Here is a tiny trained network, its code and every weight. The questions are about switching its units off for an input and a target symbol, where a switched-off unit gives its printed mean instead of its output.

import numpy as np


def w(rows, s, z=0):
    codes = np.array(rows[::2]) - 128.0
    scale = np.full(codes.shape[1], s)
    scale[-1] = z or s
    return codes * scale


def norm(h):
    return h / np.sqrt((h * h).mean(-1, keepdims=True) + 1e-5)


def f(y):
    return np.maximum(y, 0)


def softmax(a):
    e = np.exp(a - a.max(-1, keepdims=True))
    return e / e.sum(-1, keepdims=True)


def log_softmax(a):
    a = a - a.max(-1, keepdims=True)
    return a - np.log(np.exp(a).sum(-1, keepdims=True))


def net(x, mask):
    ids = ['αγεζθλμπσφψω'.index(c) for c in x.split()]
    T = len(ids)
    res = E[ids] + P[:T]
    r = norm(res)
    for j in range(3):
        rows = slice(4 * j, 4 * j + 4)
        q, k, v = (r @ M[0][rows].T for M in (Q, K, V))
        z = softmax(np.where(np.tri(T) > 0, q @ k.T / 4**0.5, -1e9)) @ v
        o = O[0][rows]
        res = res + np.where(mask[j], z, o[:, -1]) @ o[:, :-1]
    y = f(norm(res) @ A[0][:, :-1].T + A[0][:, -1])
    res = res + np.where(mask[3:27], y, B[0][:, -1]) @ B[0][:, :-1]
    return log_softmax(norm(res)[-1] @ U[:, :-1].T + U[:, -1])


Q, K, V, O, A, B = {}, {}, {}, {}, {}, {}
E = w([
[157,189,157,134],'α',
[116,118,134,168],'γ',
[200,142,156,143],'ε',
[83,76,117,171],'ζ',
[114,117,135,167],'θ',
[119,197,140,73],'λ',
[117,118,133,169],'μ',
[142,109,133,144],'π',
[96,134,6,132],'σ',
[146,101,118,58],'φ',
[149,147,156,151],'ψ',
[132,108,135,152],'ω',
],0.014)
P = w([
[165,123,2,153],'0',
[134,124,50,163],'1',
[127,124,79,161],'2',
[124,116,100,160],'3',
[120,111,119,159],'4',
[116,107,137,157],'5',
[110,102,155,153],'6',
[102,98,178,150],'7',
[96,99,193,154],'8',
],0.0075)
Q[0] = w([
[154,141,150,118],'H0',
[125,161,39,78],'H0',
[146,131,222,143],'H0',
[117,88,48,70],'H0',
[163,162,102,31],'H1',
[193,147,120,166],'H1',
[151,138,84,106],'H1',
[69,162,167,204],'H1',
[123,88,75,4],'H2',
[72,108,139,188],'H2',
[137,81,64,34],'H2',
[107,99,190,228],'H2',
],0.011)
K[0] = w([
[107,63,117,133],'H0',
[163,101,16,113],'H0',
[111,119,193,137],'H0',
[139,155,46,72],'H0',
[127,147,20,96],'H1',
[190,144,145,139],'H1',
[132,195,51,111],'H1',
[145,135,234,145],'H1',
[139,172,2,143],'H2',
[113,132,208,82],'H2',
[141,201,4,154],'H2',
[139,155,252,91],'H2',
],0.0089)
V[0] = w([
[105,240,253,144],'H0',
[122,122,102,85],'H0',
[29,86,154,132],'H0',
[98,79,186,161],'H0',
[137,58,168,78],'H1',
[169,178,90,90],'H1',
[159,43,94,176],'H1',
[135,148,102,165],'H1',
[69,171,120,195],'H2',
[147,45,124,181],'H2',
[167,157,78,147],'H2',
[210,172,81,192],'H2',
],0.0057)
O[0] = w([
[117,161,86,118,51],'H0',
[49,121,165,87,108],'H0',
[175,209,95,148,71],'H0',
[131,124,25,93,115],'H0',
[138,187,150,124,88],'H1',
[113,140,186,50,133],'H1',
[133,115,72,145,212],'H1',
[136,143,113,65,169],'H1',
[166,225,114,179,144],'H2',
[169,108,253,166,186],'H2',
[169,241,178,106,193],'H2',
[94,121,130,172,254],'H2',
],0.0042,0.0044)
A[0] = w([
[115,116,178,146,26],'N0',
[87,101,105,108,150],'N1',
[154,137,83,76,192],'N2',
[93,179,125,91,95],'N3',
[178,102,113,113,231],'N4',
[124,147,116,173,144],'N5',
[163,95,85,85,140],'N6',
[118,154,118,173,167],'N7',
[113,151,122,125,86],'N8',
[149,167,139,110,226],'N9',
[124,53,164,155,198],'N10',
[77,143,127,126,125],'N11',
[187,103,129,127,142],'N12',
[199,117,135,150,72],'N13',
[163,167,152,124,134],'N14',
[172,144,209,95,119],'N15',
[100,122,67,113,41],'N16',
[140,179,131,146,80],'N17',
[82,116,94,150,165],'N18',
[70,187,108,131,90],'N19',
[147,127,1,142,200],'N20',
[123,173,172,150,166],'N21',
[104,103,150,145,3],'N22',
[103,195,148,99,134],'N23',
],0.0092,0.0022)
B[0] = w([
[123,145,165,140,143],'N0',
[220,114,105,123,153],'N1',
[134,88,219,103,156],'N2',
[59,188,157,152,145],'N3',
[106,143,143,118,197],'N4',
[107,151,190,40,197],'N5',
[137,75,208,33,163],'N6',
[109,138,186,72,201],'N7',
[139,198,107,165,133],'N8',
[87,54,102,150,178],'N9',
[123,178,92,93,254],'N10',
[83,138,106,125,136],'N11',
[83,148,132,72,189],'N12',
[93,164,103,186,195],'N13',
[131,82,151,170,174],'N14',
[173,115,46,128,219],'N15',
[253,190,43,145,136],'N16',
[99,85,122,107,161],'N17',
[193,115,48,91,172],'N18',
[151,210,118,70,147],'N19',
[119,140,177,92,191],'N20',
[141,71,109,101,185],'N21',
[100,95,118,158,137],'N22',
[86,97,80,174,161],'N23',
],0.0045,0.0053)
U = w([
[24,190,98,71,107],'α',
[144,161,105,144,120],'γ',
[85,81,136,146,81],'ε',
[133,126,114,136,92],'ζ',
[149,174,103,152,139],'θ',
[155,169,12,89,136],'λ',
[141,144,107,134,102],'μ',
[143,66,169,73,255],'π',
[104,135,245,137,75],'σ',
[102,11,17,150,81],'φ',
[110,140,119,134,106],'ψ',
[245,109,112,166,131],'ω',
],0.011,0.0057)

Each question gives the input, a string of symbols that net reads in full, and the target symbol t.
The units are the heads (4 rows each of Q, K, V and O) and the neurons (one row each of A and B). Each row of codes is followed by its name. A weight is (code - 128) times the scale printed after its matrix; where a second scale follows, it is the last column's (O, A, B and U).
mask holds one flag per unit, heads first, then neurons. A switched-off unit (its flag False) gives its mean, the last column of its rows in O or B, instead of its output. The means were averaged over made-up inputs and are rounded, as every weight is.
A unit's drop is (log p(t) with every unit on - log p(t) with that unit switched off) / (log p(t) with every unit on - log p(t) with every unit switched off).
The circuit of an input: a set's keep is (log p(t) with only the set's units on - log p(t) with every unit switched off) / (log p(t) with every unit on - log p(t) with every unit switched off). Starting from the 12 units with the biggest drops (on a tie, the unit counted first), units are removed one at a time, each time the one whose removal leaves the highest keep (on an exact tie, the one counted first), for as long as the keep stays at least 0.8.
units of the circuit, in order: the units of the circuit, biggest drop first
most important unit: the unit with the biggest drop
k most important neurons: the k neurons with the biggest drops, biggest first
heads that matter: for each layer, one digit per head in row order, 1 if its drop is at least 0.15 and else 0, layers parted by /
drop of u: that unit's drop, to one decimal
input ω θ φ ε φ α σ ψ ζ, target φ: units of the circuit, in order => [H0 N18]
input α ε α φ μ, target φ: units of the circuit, in order => [H2 N18]
input π ζ α ζ φ γ ψ φ θ, target φ: units of the circuit, in order => [H2 H0]
input α ε φ φ ζ φ φ α γ, target α: most important unit => H0
input α π ζ α φ ε φ π, target φ: units of the circuit, in order => [H2 H0 N5]
input φ ψ ε α ζ γ ε μ ε, target ω: units of the circuit, in order => [H0 N15]
input φ α α, target α: heads that matter => 001
input ε ψ φ ψ θ γ α λ θ, target λ: heads that matter => 101
input ζ π ω π φ φ ω, target φ: heads that matter => 101
input γ ω γ μ ε φ α α π, target α: 2 most important neurons => [N10 N15]
input σ ψ γ λ θ, target λ: heads that matter => 001
input ω θ φ θ α σ α α, target α: heads that matter => 101
input α φ μ α π, target α: 2 most important neurons => [N15 N10]
input α ψ ω ψ φ ω, target φ: units of the circuit, in order => [H0]
input ω ψ ε σ φ α, target φ: heads that matter => 001
input θ α α ω, target α: 2 most important neurons => [N15 N5]
input ψ σ ψ, target σ: 2 most important neurons => [N5 N7]
input α φ ζ γ φ φ α μ, target α: 4 most important neurons => [N5 N15 N7 N20]
input ζ γ λ μ, target λ: drop of N22 => 0.0
input ε α σ γ θ α ω φ π, target φ: drop of N6 => 0.1
input ε ζ λ α ω, target α: drop of N15 => 0.4
input φ φ γ α θ, target α: most important unit => N5
